Below is a small trained network, with its code and all its weights. Each question gives an input and a target symbol and asks what happens when units are switched off, that is, made to give their printed mean instead of their output.

import numpy as np


def w(rows, s, z=0):
    codes = np.array(rows[::2]) - 128.0
    scale = np.full(codes.shape[1], s)
    scale[-1] = z or s
    return codes * scale


def f(y):
    return y / 2 * (1 + np.tanh(0.7978845608 * (y + 0.044715 * y**3)))


def softmax(a):
    e = np.exp(a - a.max(-1, keepdims=True))
    return e / e.sum(-1, keepdims=True)


def log_softmax(a):
    a = a - a.max(-1, keepdims=True)
    return a - np.log(np.exp(a).sum(-1, keepdims=True))


def net(x, mask):
    ids = ['αβγδζλμξπστφψω'.index(c) for c in x.split()]
    T = len(ids)
    res = E[ids] + P[:T]
    q, k, v = (res @ M[0].T for M in (Q, K, V))
    z = softmax(np.where(np.tri(T) > 0, q @ k.T / 3**0.5, -1e9)) @ v
    res = res + np.where(mask[0], z, O[0][:, -1]) @ O[0][:, :-1]
    y = f(res @ A[0][:, :-1].T + A[0][:, -1])
    res = res + np.where(mask[1:9], y, B[0][:, -1]) @ B[0][:, :-1]
    return log_softmax(res[-1] @ U[:, :-1].T + U[:, -1])


Q, K, V, O, A, B = {}, {}, {}, {}, {}, {}
E = w([
[170,103,120,157],'α',
[192,98,99,126],'β',
[152,120,143,169],'γ',
[144,122,184,135],'δ',
[120,175,193,168],'ζ',
[166,78,177,93],'λ',
[248,114,218,190],'μ',
[187,67,138,97],'ξ',
[163,107,147,138],'π',
[179,95,127,124],'σ',
[195,65,112,103],'τ',
[154,172,119,190],'φ',
[136,175,158,181],'ψ',
[139,169,141,191],'ω',
],0.015)
P = w([
[201,140,125,129],'0',
[182,97,130,167],'1',
[109,64,127,170],'2',
[229,198,111,86],'3',
[123,178,79,59],'4',
[196,31,164,252],'5',
],0.011)
Q[0] = w([
[226,209,118,74],'h1',
[238,61,217,252],'h1',
[58,66,66,148],'h1',
],0.025)
K[0] = w([
[136,82,167,202],'h1',
[252,187,179,119],'h1',
[84,170,109,85],'h1',
],0.035)
V[0] = w([
[123,162,98,252],'h1',
[79,226,201,144],'h1',
[149,154,8,145],'h1',
],0.024)
O[0] = w([
[42,71,190,143,255],'h1',
[154,151,241,65,52],'h1',
[1,113,75,127,110],'h1',
],0.02,0.0086)
A[0] = w([
[142,152,50,168,235],'n1',
[146,217,138,101,157],'n2',
[166,38,149,128,37],'n3',
[2,147,11,26,56],'n4',
[61,184,178,86,234],'n5',
[121,243,21,86,1],'n6',
[63,81,82,153,173],'n7',
[212,145,141,89,146],'n8',
],0.0089,0.0044)
B[0] = w([
[143,147,48,86,239],'n1',
[169,93,130,141,149],'n2',
[128,166,117,128,167],'n3',
[142,235,207,156,232],'n4',
[108,136,84,77,209],'n5',
[121,57,251,88,205],'n6',
[152,90,103,166,250],'n7',
[103,95,155,169,188],'n8',
],0.021,0.026)
U = w([
[182,86,168,209,190],'α',
[90,139,166,187,189],'β',
[180,136,240,74,51],'γ',
[109,9,83,234,61],'δ',
[137,201,126,14,180],'ζ',
[225,212,147,71,123],'λ',
[145,99,24,137,189],'μ',
[190,35,118,119,97],'ξ',
[69,3,98,122,71],'π',
[169,124,140,146,106],'σ',
[208,160,94,19,125],'τ',
[161,146,79,218,61],'φ',
[193,229,171,135,3],'ψ',
[189,173,90,113,220],'ω',
],0.0038,0.0072)

Each question gives the input, a string of symbols that net reads in full, and the target symbol t.
The units are the heads (3 rows each of Q, K, V and O) and the neurons (one row each of A and B). Each row of codes is followed by its name. A weight is (code - 128) times the scale printed after its matrix; where a second scale follows, it is the last column's (O, A, B and U).
mask holds one flag per unit, heads first, then neurons. A switched-off unit (its flag False) gives its mean, the last column of its rows in O or B, instead of its output. The means were averaged over made-up inputs and are rounded, as every weight is.
A unit's drop is (log p(t) with every unit on - log p(t) with that unit switched off) / (log p(t) with every unit on - log p(t) with every unit switched off).
The circuit of an input: a set's keep is (log p(t) with only the set's units on - log p(t) with every unit switched off) / (log p(t) with every unit on - log p(t) with every unit switched off). Starting from all 9 units, units are removed one at a time, each time the one whose removal leaves the highest keep (on an exact tie, the one counted first), for as long as the keep stays at least 0.8.
circuit, biggest first: the units of the circuit, biggest drop first
unit that matters most: the unit with the biggest drop
top k neurons: the k neurons with the biggest drops, biggest first
input δ α ω τ, target φ: circuit, biggest first	h1, n4, n7, n6
input ζ δ φ λ, target α: circuit, biggest first	h1, n8, n5
input ψ ζ γ π ζ δ, target μ: top 2 neurons	n4, n6
input ω π τ φ, target μ: unit that matters most	n4
input τ φ φ φ τ, target β: top 2 neurons	n4, n1
input ψ μ φ λ, target α: circuit, biggest first	n1, n5
input ζ π α ζ, target μ: circuit, biggest first	n4, n6
input φ ξ λ φ φ, target ξ: circuit, biggest first	h1, n6, n4
input β α φ ψ ζ, target β: circuit, biggest first	h1, n4
input λ ω ζ, target ξ: circuit, biggest first	h1, n4, n6
input α τ α φ ξ, target φ: circuit, biggest first	h1, n4, n6, n7
input π β ζ δ φ, target γ: top 2 neurons	n7, n1
input λ α π λ ξ, target μ: circuit, biggest first	n4, n6
input β α ξ, target ψ: circuit, biggest first	n4, h1
input π ζ μ φ, target α: top 3 neurons	n1, n4, n5
input ξ ω σ π, target π: unit that matters most	n4
input δ ζ τ τ, target γ: top 2 neurons	n7, n1
input ω φ φ ψ γ ζ, target ζ: top 4 neurons	n5, n7, n6, n8
input ξ ζ ζ, target τ: top 3 neurons	n1, n6, n8
input ζ ζ φ ω, target γ: circuit, biggest first	h1
input φ α α φ, target φ: top 3 neurons	n4, n7, n6
input ζ ω ψ π ξ, target ζ: circuit, biggest first	h1, n7, n6, n5
input ω γ φ ω δ ζ, target π: top 3 neurons	n4, n1, n5
input ξ ζ ω, target τ: circuit, biggest first	n1, h1, n6
input φ α ζ ζ, target φ: top 3 neurons	n4, n6, n7
